Below is a small trained network, with its code and all its weights. Each question gives an input and a target symbol and asks what happens when units are switched off, that is, made to give their printed mean instead of their output.

import numpy as np


def w(rows, s, z=0):
    codes = np.array(rows[::2]) - 128.0
    scale = np.full(codes.shape[1], s)
    scale[-1] = z or s
    return codes * scale


def norm(h):
    return h / np.sqrt((h * h).mean(-1, keepdims=True) + 1e-5)


def f(y):
    return np.maximum(y, 0)


def softmax(a):
    e = np.exp(a - a.max(-1, keepdims=True))
    return e / e.sum(-1, keepdims=True)


def log_softmax(a):
    a = a - a.max(-1, keepdims=True)
    return a - np.log(np.exp(a).sum(-1, keepdims=True))


def net(x, mask):
    ids = ['Θγλξτφ'.index(c) for c in x.split()]
    T = len(ids)
    res = E[ids] + P[:T]
    r = norm(res)
    for j in range(2):
        rows = slice(2 * j, 2 * j + 2)
        q, k, v = (r @ M[0][rows].T for M in (Q, K, V))
        z = softmax(np.where(np.tri(T) > 0, q @ k.T / 2**0.5, -1e9)) @ v
        o = O[0][rows]
        res = res + np.where(mask[j], z, o[:, -1]) @ o[:, :-1]
    y = f(norm(res) @ A[0][:, :-1].T + A[0][:, -1])
    res = res + np.where(mask[2:10], y, B[0][:, -1]) @ B[0][:, :-1]
    return log_softmax(norm(res)[-1] @ U[:, :-1].T + U[:, -1])


Q, K, V, O, A, B = {}, {}, {}, {}, {}, {}
E = w([
[182,88,86,125,127],'Θ',
[165,111,212,66,97],'γ',
[162,209,111,199,118],'λ',
[209,132,38,70,143],'ξ',
[55,178,111,2,154],'τ',
[177,51,99,198,100],'φ',
],0.014)
P = w([
[255,125,85,28,126],'0',
[206,131,86,52,116],'1',
[187,143,89,70,88],'2',
[176,144,116,87,74],'3',
[154,148,134,98,73],'4',
[135,142,170,116,65],'5',
[106,142,156,115,52],'6',
[206,163,188,122,54],'7',
],0.006)
Q[0] = w([
[58,163,149,200,172],'head 0',
[94,85,164,2,137],'head 0',
[70,180,168,152,180],'head 1',
[112,156,161,189,173],'head 1',
],0.012)
K[0] = w([
[193,73,20,63,166],'head 0',
[183,82,162,220,146],'head 0',
[254,39,92,185,162],'head 1',
[243,90,18,40,237],'head 1',
],0.0092)
V[0] = w([
[60,79,92,128,254],'head 0',
[121,48,80,174,59],'head 0',
[96,179,47,206,180],'head 1',
[167,178,107,160,120],'head 1',
],0.0073)
O[0] = w([
[162,162,88,124,2,2],'head 0',
[219,65,40,154,105,106],'head 0',
[145,176,57,149,155,59],'head 1',
[151,126,121,157,163,163],'head 1',
],0.012,0.0069)
A[0] = w([
[68,126,151,180,29,103],'neuron 0',
[155,150,163,174,186,150],'neuron 1',
[128,131,183,73,116,126],'neuron 2',
[135,129,113,171,169,95],'neuron 3',
[103,90,144,133,150,109],'neuron 4',
[91,199,51,68,168,252],'neuron 5',
[32,160,193,57,117,104],'neuron 6',
[138,77,254,123,109,134],'neuron 7',
],0.011,0.0037)
B[0] = w([
[229,162,113,99,183,150],'neuron 0',
[50,151,106,131,164,214],'neuron 1',
[115,160,183,124,143,204],'neuron 2',
[112,136,105,138,245,163],'neuron 3',
[121,190,165,122,122,169],'neuron 4',
[104,133,146,108,77,224],'neuron 5',
[106,98,158,203,127,226],'neuron 6',
[154,184,110,94,98,254],'neuron 7',
],0.012,0.0078)
U = w([
[255,193,66,11,40,175],'Θ',
[122,195,89,125,212,210],'γ',
[102,89,98,125,21,1],'λ',
[109,149,244,37,68,129],'ξ',
[252,78,136,159,107,149],'τ',
[226,7,179,239,105,103],'φ',
],0.007,0.0018)

Each question gives the input, a string of symbols that net reads in full, and the target symbol t.
The units are the heads (2 rows each of Q, K, V and O) and the neurons (one row each of A and B). Each row of codes is followed by its name. A weight is (code - 128) times the scale printed after its matrix; where a second scale follows, it is the last column's (O, A, B and U).
mask holds one flag per unit, heads first, then neurons. A switched-off unit (its flag False) gives its mean, the last column of its rows in O or B, instead of its output. The means were averaged over made-up inputs and are rounded, as every weight is.
A unit's drop is (log p(t) with every unit on - log p(t) with that unit switched off) / (log p(t) with every unit on - log p(t) with every unit switched off).
The circuit of an input: a set's keep is (log p(t) with only the set's units on - log p(t) with every unit switched off) / (log p(t) with every unit on - log p(t) with every unit switched off). Starting from all 10 units, units are removed one at a time, each time the one whose removal leaves the highest keep (on an exact tie, the one counted first), for as long as the keep stays at least 0.8.
units of the circuit, in order: the units of the circuit, biggest drop first
top k neurons: the k neurons with the biggest drops, biggest first
which heads matter: for each layer, one digit per head in row order, 1 if its drop is at least 0.15 and else 0, layers parted by /
drop of u: that unit's drop, to one decimal
input Θ Θ γ τ ξ τ ξ, target ξ: which heads matter : 00
input ξ ξ Θ, target τ: top 2 neurons : [neuron 7; neuron 1]
input ξ Θ λ φ τ, target Θ: units of the circuit, in order : [head 0; neuron 1]
input φ γ ξ, target ξ: which heads matter : 01
input ξ τ φ, target Θ: units of the circuit, in order : [head 0; neuron 0]
input ξ τ ξ Θ φ ξ, target Θ: which heads matter : 11
input φ Θ φ ξ Θ ξ Θ, target τ: units of the circuit, in order : [head 0]
input τ λ Θ ξ λ λ ξ Θ, target γ: which heads matter : 01
input ξ Θ ξ ξ φ Θ λ Θ, target γ: top 2 neurons : [neuron 1; neuron 6]
input τ φ λ φ γ ξ φ, target Θ: which heads matter : 00
input ξ τ τ φ ξ ξ, target Θ: drop of neuron 6 : 0.3
input ξ φ Θ τ, target Θ: drop of neuron 4 : 0.0
input ξ λ γ φ φ, target ξ: drop of neuron 6 : 0.1
input Θ Θ γ τ φ φ γ, target Θ: drop of neuron 7 : 0.4
